Each row is followed by its class number.
[-33   2  22  -1  12 -18 -20   4  11   3   3  24  35 -16  21  32 -24  17
  26  -1   5 -28 -18  10  18 -14  28 -12   8  29  19  11 -25  16 -30  24
  -5  50  -5]
0
[-12   4   3  -7 -10   0 -23  23 -16  15 -24  -5   2 -24  15 -23 -26  11
  12   1 -45 -53  10  -8 -18  11 -20 -13 -19 -18   0  27   5 -57   6 -20
   1  -9  30]
8
[-13  15  18   2  21 -22  26  -7  -2   5  49   7 -19  37 -10  23 -12  22
 -24  -1  23  29 -16   5  24  19   4   1   3  -2  38  23  53  19  26 -29
   6  28 -33]
3
[-30  -2   1 -22   9 -23  37  -9 -10 -17  19  26  28   5   9  -8 -14  10
  17  -1 -10  13 -36   9  24  25  -4  -1   1  14  10 -22 -25  14   3 -52
 -10 -18  -4]
11
[-12 -21  29  -3  15 -23  -2   5 -30  17  32  28  11 -41  -9  23 -11  31
 -15  15  -4 -23 -19   7  19  -9  33 -18   6  66  14  -3   6  42 -16 -18
 -18  27   9]
0
[ 26  -8   4  23   8  16  18 -20   5  23  43 -26 -10  38 -34  42  -2  -8
 -17 -18  51  -3 -15  -8  43 -31  16  14  -3  54  12   4  18  19  -8 -16
  -4  21  -7]
3
[ 23 -24  -6   6   9   9  -4  23  17 -37  -5 -12  -2  -7   7  28   4 -24
 -17   7  14   5   5  24 -27 -12  17  30 -10 -35 -13 -25 -40  20 -36  22
  -2  28  15]
0
[  0   1  21 -11 -13 -20  13   0   7  48 -17  -2  21  12 -24   9 -10   7
  11 -19 -17  -2 -16   5   7   9  -8  12 -14  19  18  40  -4  24   6 -35
 -24  -4  28]
3
[-21  39  27 -11  40   4  20  14 -40  33  48  97  28  13  26 -30  -2  -2
   7  -1  39 -19 -27 -17   6   2   5 -13  42  45  18 -12 -16  21   2   1
   4   4  -6]
3
[-17 -25 -19  -6  13  -6  23  27 -36 -11  23 -20 -30  25 -25  -8   0 -16
 -56   5  22   9   6   2 -13 -11   1  16  17 -13  -3 -19  17  -1  12  -4
  25  -5 -23]
10
[ -9   3  -9  18  32  -4  -5  -9 -10  26 -16 -30  34  32  42  15 -49   2
  80   1  29 -30 -41   1  19  -5   5  -4   7  51  10  35 -37  13 -21  11
   8  44 -12]
2
[-24 -27 -24  12   8 -14  23   8 -18  18   0  -4   6  24  12  -7   2 -10
 -12  11  26  -4 -14   8   8 -10  15   0   6   8  11  -4  -8  29 -25   4
 -13  38 -15]
0
[ 46 -13   7  18  12 -11  -4  14 -24  19  12  -6  -9 -14 -14   8  11 -33
  24  25 -22   5 -18  12  23  -4  16 -13  -6 -18  14  -6  -5  48   1 -11
   2   9  43]
5
[-38  -9  -3   8  -6   4  22  15 -16  28  50  20  10  24  14  -2 -24  16
  21 -17 -10 -12 -12  -5  14  -5  -2 -11 -14  35  16  22  26   4  17 -39
 -21  16  -6]
8
[  5   6  -2   2  14  12  -8  31 -42  41  -3  26  20  19  -5  -7  23  -8
  19   0  31 -14  19  -4 -55  -8  10   4  15  -3  11 -27  37  37  24 -10
  -4  -4   5]
6
[-24  17 -14  -9   4 -10  13  21 -32  31   7  54  19 -22  -1  -3 -33  11
   8  -4 -15 -31  20   4  11 -26  44  -8  33  39  31   7   4   1   0 -13
 -15  10  11]
10
[-29 -10 -10  -8   6 -14  13 -13 -10  39 -10   5  32  30  -7   1   9 -11
 -42 -18  24  19  14 -23 -32  22 -38   2  47  14  18 -40  19  24 -18 -19
   7 -14   8]
2
[-18  13 -18  -3  10  -6 -40  16  -6  10   6  -3  24   3  23  12 -12 -12
  17  14 -17 -29 -40  -4 -22   7 -11 -34 -17  22  -6  -2 -29   1 -28  -1
  33  11  15]
10
[-27 -15  -1  -3  -6 -17 -15  -7 -24 -18 -29  -5   8  17 -12  -5   5  14
 -28  19  38   5 -16   1 -37  -8   6   0  -2   2   1   2  -9  17 -29  -2
   8  28 -64]
6
[ 27 -10   4  16  13  -5 -13   0 -10 -12  22  17   8  -5  11  13 -14 -10
  34  16  21   4  -6  13  13 -21  -6 -11   7  40  23   7  15  29  22 -26
 -29  24  18]
9
[-25   0  28   2  -7 -31 -40 -13 -15 -13  20 -14  24  -6  30   9  10  17
  29  12   7 -25 -19  -2  -2 -15  10  14  -2  27  11 -11 -33 -10  -3 -24
  14  13 -21]
7
[-67   1  -1  14 -21  19  43  20 -17 -26  41 114  47  34   4 -66  37 -21
  20  -2  12  10 -11  10  46   5 -28 -23  58  23   8  -3 -28 -15 -13  13
 -15 -12   9]
5
[-33  18 -72  34  17  16   0  -6  -2 -10  32  42   5  39  46 -15  25 -14
  -5  11   5  13  -1 -17 -10  16 -34 -38  27  29 -27 -43  19  25 -10 -12
  -5 -23  11]
2
[-13  12  26  17  11 -17 -14  -2   7 -24  38  46  32  38  71   3  37   1
 -10  23  43   2 -69  26  -1 -19   6  12 -15  17 -14 -33 -43  37 -39 -13
 -36  31 -48]
1
[ -7 -19  -4  11  22 -35   1  -3  -6 -54  42  -9  -6  34  28 -34  13  -9
 -21  13  43  36 -33   6  34  17 -63  -1  10  -7   2 -17 -20  38 -24 -29
   0  22 -61]
6
[  4  -4   7  -8  22   2  17   3 -20  -3  27 -22   0 -11   8   3  -3  -1
  -2 -14  27  25  -2  -6  -2  12   4   8  24   2   3  -5 -35  25  21  15
  45 -11   4]
7
[-29 -24  12  -7   1  19  26   9 -51 -18  26  35 -18 -14 -37 -27 -22   3
   9 -38   8 -25  13  -4  26 -49  -5  -3  24  53  11  24  -2   4   5 -21
 -11 -15  -5]
4
[-11   1  14   8  23  20   4  15  12 -12  35   2 -12 -12  -3   3   2   5
   0 -47  48 -37   8  -1  36 -52 -22 -46   4 -36  36  -5   7 -45  12   9
   5  27  17]
9
[  0 -41 -32  14  16  17  15  14 -14 -20  45  25  -7  13 -14 -18 -12  -9
  19   3  12  -9  29  -6  23 -23   2 -11  16  29  30   4  18   5  14 -23
   1  26  26]
0
[-23 -35  13  -6  -8  -4  53  12 -15 -34  18  -4 -26  22 -55 -15  54 -14
 -60 -21  -5  34  -5  13  11 -23 -20  -7   8 -47  -8 -15  21  -1  16 -16
  13 -45  18]
6
[-45  -2  20 -21 -30 -19  25   7 -30 -38   1  49  17 -37 -16  10 -11  13
 -26  11 -32 -10   3   8 -10  -9  54   4  11  17  26 -15  -2 -32 -21  -9
  10  19  18]
0
[-21   6  26 -11 -35  26  21 -13 -40 -49  31  62   9  -2  28 -35  38  -1
  18 -29  28  12   4   4 -18 -49 -14  -7  22   8 -11 -10 -11  -2  20  -5
 -21 -44  11]
11
[  3 -12 -10 -10 -17  -4   4 -20  -5  13 -28 -32 -14 -19 -55  10 -43   9
   9  -8  -5   1  34 -15   1  -8  22  -3  -5  29  19  29  36 -34  41  -4
   0   8  13]
9
[-29  20 -51 -17  -2 -40  -4   0 -41 -31 -46   9  -2 -26  23 -44 -26 -21
 -23  30 -24   5 -20 -16 -54   5 -10 -20 -18 -20 -23 -36 -30  14 -47  -3
   1  -3 -37]
6
[ 47 -27  57   1  14  19 -15   3   3  -5 -10   3  10 -18 -30  20  15  15
   2  11  19 -38 -13  19 -12 -26  33   3  -5   4  -4   8   6 -13  -8  -5
 -17  14  38]
2
[-25   9 -18 -13   8 -29  18   5  -6  23 -12  48  31 -18  29 -32 -44   9
  55  -1   2  14  -7  -5   1  14  18  -2   7  36   7  11 -37  27   8  10
 -35  23 -22]
9
[ -2 -26  14  -3  -5 -17   1 -10  -3  -4 -17 -22   9   4  -5   7   5  15
  -9   8   9 -13 -27   9  11  -7  15 -10 -18 -17   8   8  16 -13  -7 -18
  -6   7  -9]
11
[-31  32  -1  13  23   8  10  10 -26 -21  43  29 -27 -35  -7   3   6  -3
 -34  -3  -6   2 -14   7  14   4  -3 -45  38  10 -38 -38 -15   9 -30  40
  17 -10   7]
2
[ 11  19 -23  17  32  40   5 -21  38 -34  33 -19  -4  48  32   7 -23 -12
  33   9  39  27 -21  28  30  35 -28  12  -6  21  -5  32 -43   3   1 -19
 -18  26 -15]
4
[  0  11 -24  17  39  12  -9   9  -8  60  37   9   5  32  15   5 -15 -10
 -24  13  -1  23 -24   0 -20  44 -36 -27   3  48 -12  13   5  45 -10   0
   5   8   8]
1
[ -6  17   8   8   7 -14 -28 -15 -29  22 -12  24  11  -8  10 -13  -9   5
  57   3  -2 -36  -9 -16   9 -14  16 -40  25  14  25  10   4   0 -17   8
  25  29   4]
2
[-24  10  14  -7  13 -37  24  -9 -22  27  35   9   8  29  -2 -27  -6 -30
  32  15 -38  22 -38 -10  34  48 -26   2   4   1   5 -17   7  -3   7 -18
  15 -15  -1]
5
[-49  23  -4   7  -3 -32 -29 -27 -48 -18 -25 -33 -29 -26  25 -33 -22   2
  -1 -11  -8  -6  19 -14  34 -29 -60 -21  56  30 -31  39 -42 -29 -23  54
  26 -32 -37]
6
[ 14   4  -8  -4  50 -28  23   1  10  47  25   7 -13  12  13   0  10  -7
 -19 -15 -11  -2 -17  -6  48 -14   4 -37  12 -41  25  -6  47  19  11  -9
   8 -12  20]
10
[-18  -3  26  18   4  -8 -27  11 -11  -3   7  18  25  31  58   5  22  10
 -25 -17  18 -29 -28  -9 -10  -9 -31  13   4  18  -8  -4   7 -27 -46   6
  21  -3 -25]
1
[ 10 -17  -5  21 -16 -12  -2   7 -38  -3  17 -50 -19 -14  -5  -2 -22 -11
   2   8 -10 -27  -9   2  57  -7 -16  -9   4  28  17  14  -7  -7   0 -40
   8  14  17]
8
[-27  -2  -2  -2   0 -19  13 -13  -8   7   7  55  49   8  11  -7  16 -14
   3  -6   9  10 -34 -12   7  -8   8 -28  29  25  22 -14  -3  41 -29  -1
  16  -2  -2]
7
[-10 -22 -40  16  15 -25  69 -22  -1   6 -13 -57 -20  17   2  22   4  -3
 -15 -10   8  37 -29  12  61   0  14   5  11   2   1  -2 -32   4  -2  -6
  14 -16  -1]
9
[-17  17  40 -11 -27 -32   1 -21 -46  35  -1  11  35 -33   7  12   4   1
   7  -6  12  -4 -21  -1  -9 -34  41 -15  23  33  39  -2  -9  35 -10   0
   2  18   4]
7
[ -3   5  18   8 -23 -20 -30 -16  -8 -21  45 -42  13  -2   4   6   5  -3
  13  16  18  31 -28   6 -14  22 -26   0  -9  42 -11 -28  -1  -9 -17  16
  17  21 -23]
1
[  1  -5  28 -10  -3  -7  12  -7  22  50   5  24  13  -5 -17 -15  22 -18
 -35 -27   3  -6 -18 -11   7  -6 -13 -12  -8  -3  -6 -24 -11 -13 -25   1
 -33   0  20]
9
[  7  -5  27 -18 -14   5  14   5  -5  -2 -10 -22  15 -27 -13   9 -22  -2
   5 -13  27   1  -1  -2 -17  -6  26  13  -8   7  19   0 -43 -37  10  14
  12  29  19]
9
[-37   6  -7  23 -11   0   2  20 -31  -5  18  18   1   7 -26 -39  10   0
  40  -3   0 -45   7  -8  79   2  27 -19  39  26  13  22   4 -32  30   8
  39   6   0]
7
[-16  10 -81  18  44  14  -3  19  30 -12   1  53  25  37  53 -12 -33   5
 -13  14  12  -6  23 -13  33  24 -15 -29  41  33   5  30  38   5  19   2
  -1  -8   8]
10
[ -2 -11  16  10 -23 -12  14  -1 -15   6  22 -21 -13   7 -38  -7  23   2
 -18  17  -4   5 -14   9  13  20  44  18  -8  -2  -1   1  12 -21   0 -11
  17  21 -19]
7
[-14  -9 -23  10 -34 -14  20  12  -9  64 -17   9   5   5 -34   4  29  -3
  29 -20 -26   7  25 -18  -4   7  62  21   0  11   0 -25  17   4  23   4
   5  -8  13]
9
[-29  -6  33 -20   6  -4  -4 -15  -4 -13  11  42  33   2   6   5   1   0
  -9   4  16  15 -22   2 -39  -6   4  -6  13  13  23  -9   5   0 -33   1
   3  15 -19]
4
[-12   6  14   0  23   9  18   1 -14 -19   9  13  19  26  13   1  -5   9
  20  -4  33   1 -27  -1  18  -2  14 -12  16   9  22  23 -21 -10  -1   7
  46  21 -14]
6
[ -4   9  20 -13  -7  24  24  12 -44  18  45  53  18 -13 -23 -16 -15 -30
  51 -20  -2  -9   5  -8 -17 -25   7  -5  27  25  10 -29  12  -2   6   8
   2  -9  22]
8
[-25   6 -44  39  34  19  -4  62  -7  38  26  25   9  38  29 -15  -9   2
  22  24 -21 -39   5   9   1  40  20  14  -3  22 -28  21  15  -8  21  -7
 -11   6   5]
7
[  7   5 -24  10  -5  -2   3   0  15 -13 -32  23   8  11   9  -7  -1   3
 -26  34  12  12  21   9 -10   8  25  28  22   4  -4  25 -15 -16 -10  12
 -18   5  -1]
3
[-14  -3 -22  -7 -23 -11  26 -15 -30 -28  -4  10  -8  19   1 -34  10  -9
   6 -30  -4 -12  12 -34   6 -40  10   9  -9 -20  26 -24   2 -33  -4 -47
  26  -9 -15]
6
[ 32 -12  -1  16  16   5  49  16   1 -32  38 -33 -32   2  26 -13  15 -13
 -18 -32  27   6  -7   0  59 -14  13   3 -10 -54  20 -16  46 -17  10  -7
   3   7   9]
4
[-21  13 -17  19  36 -37  -6  -4  17  19  21  -9  29  34  36  26 -64   0
  82  22 -26  -3 -43  -2  39  30  25   3 -11  60  -2  13   5  28   1  -8
 -11  45 -17]
2
[-13  -1  27 -24  -5 -37  12   4 -34  25 -12  10   8 -19 -17  20 -27   8
 -27   7 -37 -12 -20  13   0 -15  26  -1   5  27  22  23  17  10  -4 -31
  -7  -5  16]
10
[-11   7  -6  31  15 -19   0   4 -20  29  -2   5   4  -7  18  30 -11   3
 -15  -2   9 -12   3   8  52 -18   6 -10  32  18  15   6  24  42 -13   9
 -26   5  -6]
5
[  6  11 -22  14   2  -8 -15  -9  -2   2  13   3  16  25  11 -15 -10 -29
  48  33   9  -7 -22  -4   8   5   4 -14 -25 -15  27 -20   4   2  -7 -21
 -12  44 -11]
5
[  4   9  -9   0  -6  -6   3   6 -13  58   3 -27  11 -10 -28 -13 -26  -2
  29  13 -42 -13 -10   3 -10  31  12   1 -21  38 -10   1   3 -39  -7   1
  -5   4  25]
1
[ 13   4  19  -6   4 -10 -11 -23 -14 -19   7 -27  -1 -12 -12  38 -17   3
  31  21   1   4 -30   8   5   6  25 -11  -2  -1  23  -5  -5   5   4 -13
  42  18  -6]
8
[-12  -4  26 -20 -15   4   2 -28 -25 -44  12 -26  -6 -17 -27  27 -32   6
  22 -10  10 -11   6  -6  -6 -52  38   0 -13  21  45   5  32 -36  30 -28
  13  15   5]
4
[ -2   8 -35  -9  -1   3  41  -5 -13 -39   6  15  -3  -5   4 -36 -33  -6
  -2 -11  22   6  30  -8  29  -9 -15  -4   4 -26  45 -11   8  -4  36 -49
 -29   2   8]
5
[  4 -11   6  -1   1 -10   8  -8   0  -4   7 -18  12 -17 -46   4  -6   9
  14  22   7   4   0  20  14  18  33   4  18   4  22   1  -5 -16  -3  -2
  16  22  -3]
7
[-42  39   8 -17  -5 -26  -3 -24 -49  49  -8  25  16 -11  26 -27 -11   6
  49   5 -37 -30 -20  -4 -18   3   3 -24   7   0  15 -10 -15 -41 -26 -20
   5  -8  -9]
11
[  7 -18   8   0   1  -4  -7  22 -15  -4  57  43  45 -20  36   7  15  -9
   5  -5  22  -3 -26   0   9 -49   8 -29  13  61  18 -22 -24  60  -5 -15
 -17   6  45]
10
[  1 -14  13   6  -8  36  39  -4   1 -17   1  47 -18   4 -57 -26  19  25
 -24 -18  25 -17  22   6  63 -13  64  18  33  20 -10  47 -17 -26  24   9
   4  -8 -11]
7
[-23 -13   3   5 -22  16 -10  15 -13   0  -1  51   9  28 -17 -26  23   3
 -30 -32   7 -23   6 -16  -8 -22 -24 -11   0  20   0  15  19   4   3 -20
   0 -14   3]
1
[-11  16  -1 -13  -1 -11  26 -11 -21  13  30  13  27  -1 -15  -3 -39   3
  55 -25  -1   0  15 -26  27  16  29   9  24  41  46  -3  37  -4  42 -23
  31   4   3]
7
[  3  -8  32   4 -15  -7 -21   4 -14 -18  18  18  18 -21   6  35 -14 -15
  21   0 -14   5 -10   8  -6 -22   9  17  17  33 -10  -8 -21  24 -28  17
   6   3   1]
8
[ 29 -21   7  17 -11  27 -14  35 -15  17   5 -26 -12 -22  -5  10  13   7
  21 -10 -12 -44  21   4  -3 -18  23  21 -14  -9 -18   0 -14 -26  11  -5
   4 -10  36]
8
[-24   0  -2  -8  21   6   7  40  -5  -5  -8  24   9 -29  -8  10   2  33
 -44   7   0 -32 -16  26 -17   9  18 -20   5  -9 -22  -2   7 -25 -27  21
   2 -13   1]
10
[ 24 -14   7   1   2 -27 -22   2   3  -4  -4 -12  27 -18 -26  47 -37   1
  -7  31  19   0  -6  -2  -3 -14  41   7  -2  48  34   5  15  34  -4  -8
  -7  43  10]
3
